Below is a small trained network, with its code and all its weights. Each question gives an input and a target symbol and asks what happens when units are switched off, that is, made to give their printed mean instead of their output.

import numpy as np


def w(rows, s, z=0):
    codes = np.array(rows[::2]) - 128.0
    scale = np.full(codes.shape[1], s)
    scale[-1] = z or s
    return codes * scale


def norm(h):
    return h / np.sqrt((h * h).mean(-1, keepdims=True) + 1e-5)


def f(y):
    return y / 2 * (1 + np.tanh(0.7978845608 * (y + 0.044715 * y**3)))


def softmax(a):
    e = np.exp(a - a.max(-1, keepdims=True))
    return e / e.sum(-1, keepdims=True)


def log_softmax(a):
    a = a - a.max(-1, keepdims=True)
    return a - np.log(np.exp(a).sum(-1, keepdims=True))


def net(x, mask):
    ids = ['Λαγδηθμτφ'.index(c) for c in x.split()]
    T = len(ids)
    res = E[ids] + P[:T]
    u = 0
    for l in range(2):
        r = norm(res)
        for j in range(2):
            rows = slice(3 * j, 3 * j + 3)
            q, k, v = (r @ M[l][rows].T for M in (Q, K, V))
            z = softmax(np.where(np.tri(T) > 0, q @ k.T / 3**0.5, -1e9)) @ v
            o = O[l][rows]
            res = res + np.where(mask[u + j], z, o[:, -1]) @ o[:, :-1]
        u += 2
        y = f(norm(res) @ A[l][:, :-1].T + A[l][:, -1])
        res = res + np.where(mask[u : u + 8], y, B[l][:, -1]) @ B[l][:, :-1]
        u += 8
    return log_softmax(norm(res)[-1] @ U[:, :-1].T + U[:, -1])


Q, K, V, O, A, B = {}, {}, {}, {}, {}, {}
E = w([
[122,85,208,155,93,221,72,114],'Λ',
[107,112,138,195,132,160,69,175],'α',
[159,87,59,170,57,125,115,122],'γ',
[138,122,57,190,73,118,71,207],'δ',
[105,5,187,179,145,128,138,64],'η',
[122,45,133,158,107,164,116,99],'θ',
[145,145,126,172,55,190,72,159],'μ',
[96,212,106,24,191,104,93,84],'τ',
[213,94,151,133,89,254,118,171],'φ',
],0.00057)
P = w([
[19,195,174,111,166,25,207,126],'0',
[224,41,70,227,113,157,16,52],'1',
[184,43,91,193,122,203,87,72],'2',
[156,45,83,133,101,206,129,80],'3',
[141,49,80,123,100,189,162,105],'4',
[120,59,69,108,92,176,184,123],'5',
[105,66,61,106,104,162,211,150],'6',
[96,59,71,88,94,157,231,152],'7',
[95,60,79,82,87,164,254,152],'8',
],0.00042)
Q[0] = w([
[140,101,64,89,145,188,92,119],'0.h1',
[77,90,45,73,102,200,164,148],'0.h1',
[61,213,165,81,152,56,249,186],'0.h1',
[150,146,207,181,147,98,99,122],'0.h2',
[122,38,55,144,130,170,158,121],'0.h2',
[101,68,65,104,110,164,156,132],'0.h2',
],0.0021)
K[0] = w([
[94,159,132,113,204,12,130,14],'0.h1',
[154,177,94,79,181,79,32,1],'0.h1',
[162,155,65,84,130,229,173,203],'0.h1',
[68,118,182,136,80,176,178,191],'0.h2',
[82,215,111,59,155,41,73,90],'0.h2',
[108,185,83,82,186,61,69,63],'0.h2',
],0.0018)
V[0] = w([
[149,137,104,52,158,97,122,86],'0.h1',
[81,159,70,37,152,100,68,77],'0.h1',
[102,144,93,183,164,128,106,140],'0.h1',
[69,87,122,160,115,115,78,77],'0.h2',
[115,37,153,174,97,159,183,184],'0.h2',
[101,103,108,190,8,131,125,127],'0.h2',
],0.0012)
O[0] = w([
[102,122,92,161,116,163,229,127,83],'0.h1',
[129,164,129,131,66,126,254,207,139],'0.h1',
[102,162,104,141,117,58,105,176,154],'0.h1',
[196,195,168,207,143,89,136,210,254],'0.h2',
[192,122,129,234,233,121,67,67,173],'0.h2',
[228,131,145,163,101,89,72,125,221],'0.h2',
],0.00098,0.00062)
A[0] = w([
[183,100,165,98,105,229,100,135,133],'0.n1',
[81,137,160,165,94,91,99,112,229],'0.n2',
[215,93,58,73,41,142,170,69,63],'0.n3',
[133,185,119,87,69,155,107,118,135],'0.n4',
[141,128,17,154,74,110,92,193,152],'0.n5',
[61,192,176,111,100,116,156,133,68],'0.n6',
[54,172,136,13,155,94,248,173,1],'0.n7',
[99,53,127,155,170,114,154,15,134],'0.n8',
],0.0016,0.00087)
B[0] = w([
[124,126,42,152,166,32,159,96,255],'0.n1',
[173,119,74,93,145,203,178,127,173],'0.n2',
[70,171,177,159,215,130,87,197,193],'0.n3',
[127,59,135,107,196,104,145,126,142],'0.n4',
[145,108,191,103,171,175,130,32,231],'0.n5',
[145,104,109,145,98,170,128,179,50],'0.n6',
[146,43,138,247,69,160,155,129,93],'0.n7',
[175,231,91,119,123,170,72,169,174],'0.n8',
],0.0013,0.00075)
Q[1] = w([
[92,186,171,99,114,78,123,156],'1.h1',
[49,113,155,123,47,134,223,194],'1.h1',
[111,97,51,74,203,165,98,48],'1.h1',
[173,64,32,99,234,202,102,39],'1.h2',
[152,82,57,113,197,193,133,95],'1.h2',
[37,131,149,140,35,150,253,205],'1.h2',
],0.0049)
K[1] = w([
[118,113,113,134,105,142,72,79],'1.h1',
[144,171,180,179,77,73,58,125],'1.h1',
[177,117,106,119,192,131,158,175],'1.h1',
[58,213,142,58,143,63,159,123],'1.h2',
[73,212,162,79,120,62,148,126],'1.h2',
[220,101,205,253,56,123,100,167],'1.h2',
],0.0047)
V[1] = w([
[99,164,55,78,159,94,72,240],'1.h1',
[21,61,77,150,96,148,84,75],'1.h1',
[174,115,87,162,103,216,130,217],'1.h1',
[90,127,210,121,220,254,105,120],'1.h2',
[79,187,180,179,158,52,104,202],'1.h2',
[141,154,174,49,58,164,64,171],'1.h2',
],0.0017)
O[1] = w([
[133,74,123,192,128,165,160,2,23],'1.h1',
[27,92,200,101,129,55,126,82,196],'1.h1',
[175,126,188,86,201,174,210,115,166],'1.h1',
[86,231,171,204,138,130,185,162,255],'1.h2',
[149,85,164,170,217,56,98,88,135],'1.h2',
[164,132,220,74,52,103,188,85,177],'1.h2',
],0.002,0.00064)
A[1] = w([
[171,113,92,55,190,123,73,89,215],'1.n1',
[192,96,178,77,7,139,167,72,70],'1.n2',
[54,109,90,132,120,170,77,124,74],'1.n3',
[123,102,92,242,170,152,95,168,212],'1.n4',
[209,182,103,220,54,78,49,88,172],'1.n5',
[142,232,249,203,102,81,153,149,11],'1.n6',
[100,204,65,164,19,153,144,177,118],'1.n7',
[178,96,147,214,110,195,98,62,254],'1.n8',
],0.0021,0.00058)
B[1] = w([
[127,131,134,218,28,136,147,158,196],'1.n1',
[110,252,118,102,151,31,76,124,115],'1.n2',
[142,87,180,73,122,74,179,230,150],'1.n3',
[90,223,103,80,95,36,104,106,218],'1.n4',
[46,91,184,39,151,157,220,196,206],'1.n5',
[173,16,115,177,43,117,75,200,255],'1.n6',
[75,90,71,166,89,109,191,65,209],'1.n7',
[39,148,38,133,106,141,240,88,237],'1.n8',
],0.0015,0.00072)
U = w([
[94,212,79,175,210,43,45,220,107],'Λ',
[187,92,229,210,43,90,137,216,145],'α',
[210,222,70,175,159,241,187,102,148],'γ',
[105,80,225,22,236,188,123,187,78],'δ',
[187,237,190,37,58,45,108,82,133],'η',
[186,92,35,72,64,163,28,207,48],'θ',
[118,103,205,230,221,72,132,46,32],'μ',
[3,117,70,107,72,111,205,111,255],'τ',
[182,23,100,85,133,70,62,20,125],'φ',
],0.005,0.00085)

Each question gives the input, a string of symbols that net reads in full, and the target symbol t.
The units are the heads (3 rows each of Q, K, V and O) and the neurons (one row each of A and B). Each row of codes is followed by its name. A weight is (code - 128) times the scale printed after its matrix; where a second scale follows, it is the last column's (O, A, B and U).
mask holds one flag per unit, layer by layer, with each layer's heads first. A switched-off unit (its flag False) gives its mean, the last column of its rows in O or B, instead of its output. The means were averaged over made-up inputs and are rounded, as every weight is.
A unit's drop is (log p(t) with every unit on - log p(t) with that unit switched off) / (log p(t) with every unit on - log p(t) with every unit switched off).
The circuit of an input: a set's keep is (log p(t) with only the set's units on - log p(t) with every unit switched off) / (log p(t) with every unit on - log p(t) with every unit switched off). Starting from the 12 units with the biggest drops (on a tie, the unit counted first), units are removed one at a time, each time the one whose removal leaves the highest keep (on an exact tie, the one counted first), for as long as the keep stays at least 0.8.
units of the circuit, in order: the units of the circuit, biggest drop first
top k neurons: the k neurons with the biggest drops, biggest first
top k neurons in layer l: the k neurons of layer l with the biggest drops, biggest first
heads that matter: for each layer, one digit per head in row order, 1 if its drop is at least 0.15 and else 0, layers parted by /
input Λ η μ η, target α: heads that matter => 00 / 01
input τ δ η γ η τ Λ, target δ: heads that matter => 11 / 11
input δ τ Λ τ μ, target φ: heads that matter => 11 / 01
input δ Λ η, target φ: units of the circuit, in order => (1.h2, 0.n3)
input τ δ δ τ, target δ: top 4 neurons in layer 0 => (0.n5, 0.n1, 0.n7, 0.n8)
input α δ τ τ η Λ γ, target μ: units of the circuit, in order => (0.n5, 0.n1, 0.n3, 1.h2)
input Λ α α τ Λ Λ, target τ: heads that matter => 11 / 10
input δ θ τ τ μ Λ δ, target φ: heads that matter => 10 / 01
input γ τ τ, target θ: heads that matter => 11 / 01
input θ τ γ τ, target γ: heads that matter => 11 / 10
input τ φ α φ τ μ θ, target δ: heads that matter => 01 / 10
input δ α τ μ η γ φ, target γ: heads that matter => 01 / 10
input μ Λ τ τ Λ, target η: heads that matter => 11 / 01
input α φ μ μ μ, target μ: units of the circuit, in order => (1.h2, 0.n1)
input η τ Λ φ α φ, target γ: top 2 neurons in layer 0 => (0.n7, 0.n1)
input Λ τ Λ, target τ: heads that matter => 00 / 00
input φ φ τ Λ δ φ μ, target γ: top 4 neurons => (0.n7, 0.n3, 0.n5, 1.n5)
input μ δ α η Λ, target η: heads that matter => 00 / 01
input Λ η θ Λ γ, target α: top 2 neurons in layer 1 => (1.n6, 1.n5)
input δ η τ τ, target φ: top 3 neurons => (0.n3, 0.n1, 0.n8)
input γ τ α φ μ τ Λ γ δ, target θ: top 2 neurons in layer 1 => (1.n5, 1.n8)
input θ γ Λ τ δ δ δ τ η, target γ: top 2 neurons in layer 0 => (0.n1, 0.n8)
input α γ τ μ η, target τ: top 2 neurons in layer 0 => (0.n8, 0.n4)
